Below are the code and all the weights of a small trained network. Each question names an input and a class and asks about switching units off, where a switched-off unit gives its printed mean instead of its output.

import numpy as np


def w(rows, s, z=0):
    codes = np.array(rows[::2]) - 128.0
    scale = np.full(codes.shape[1], s)
    scale[-1] = z or s
    return codes * scale


def f(y):
    return y / 2 * (1 + np.tanh(0.7978845608 * (y + 0.044715 * y**3)))


def log_softmax(a):
    a = a - a.max(-1, keepdims=True)
    return a - np.log(np.exp(a).sum(-1, keepdims=True))


def net(x, mask):
    res = np.array(x, float).reshape(1, 2) / 4 @ E
    y = f(res @ A[0][:, :-1].T + A[0][:, -1])
    res = res + np.where(mask, y, B[0][:, -1]) @ B[0][:, :-1]
    return log_softmax(res[-1] @ U[:, :-1].T + U[:, -1])


A, B = {}, {}
E = w([
[3,130,192,152],'x0',
[102,214,103,35],'x1',
],0.014)
A[0] = w([
[186,72,114,165,58],'N0',
[53,183,156,104,253],'N1',
[107,32,173,207,239],'N2',
[222,120,62,129,204],'N3',
[246,123,77,121,203],'N4',
[154,166,80,73,178],'N5',
[179,93,94,149,98],'N6',
[155,164,87,48,172],'N7',
],0.013,0.0035)
B[0] = w([
[159,101,170,89,188],'N0',
[8,65,186,93,221],'N1',
[148,147,144,211,251],'N2',
[185,152,139,92,237],'N3',
[235,144,134,81,252],'N4',
[123,175,58,143,207],'N5',
[206,113,166,80,177],'N6',
[105,186,60,157,219],'N7',
],0.012,0.015)
U = w([
[57,162,45,107,220],'0',
[188,99,201,76,134],'1',
[111,102,145,255,202],'2',
[126,82,92,103,3],'3',
[54,34,199,33,181],'4',
[161,207,12,112,125],'5',
[124,111,105,107,21],'6',
],0.0093,0.0045)

Each question gives the input, the list of numbers given to net, and the class t.
The units are the neurons (one row each of A and B). Each row of codes is followed by its name. A weight is (code - 128) times the scale printed after its matrix; where a second scale follows, it is the last column's (A, B and U).
mask holds one flag per neuron, in row order. A switched-off neuron (its flag False) gives its mean, the last column of its row in B, instead of its output. The means were averaged over made-up inputs and are rounded, as every weight is.
A unit's drop is (log p(t) with every unit on - log p(t) with that unit switched off) / (log p(t) with every unit on - log p(t) with every unit switched off).
The circuit of an input: a set's keep is (log p(t) with only the set's units on - log p(t) with every unit switched off) / (log p(t) with every unit on - log p(t) with every unit switched off). Starting from all 8 units, units are removed one at a time, each time the one whose removal leaves the highest keep (on an exact tie, the one counted first), for as long as the keep stays at least 0.8.
units of the circuit, in order: the units of the circuit, biggest drop first
most important unit: the unit with the biggest drop
k most important neurons: the k neurons with the biggest drops, biggest first
drop when u is switched off: that unit's drop, to one decimal
input [0,0], class 0: 2 most important neurons : N4; N2
input [2,4], class 4: units of the circuit, in order : N1
input [1,0], class 4: units of the circuit, in order : N7; N4
input [1,3], class 0: 3 most important neurons : N0; N6; N4
input [0,-2], class 2: 2 most important neurons : N4; N3
input [1,2], class 4: 4 most important neurons : N2; N7; N5; N1
input [0,-3], class 2: 2 most important neurons : N4; N3
input [3,8], class 0: 2 most important neurons : N7; N5
input [4,8], class 4: 2 most important neurons : N1; N2
input [3,-1], class 2: 4 most important neurons : N0; N4; N6; N3
input [0,4], class 0: drop when N4 is switched off : 0.2
input [1,8], class 0: drop when N1 is switched off : 0.1
input [6,3], class 4: drop when N4 is switched off : 0.0
input [3,6], class 4: drop when N1 is switched off : 1.6
input [2,7], class 0: most important unit : N7
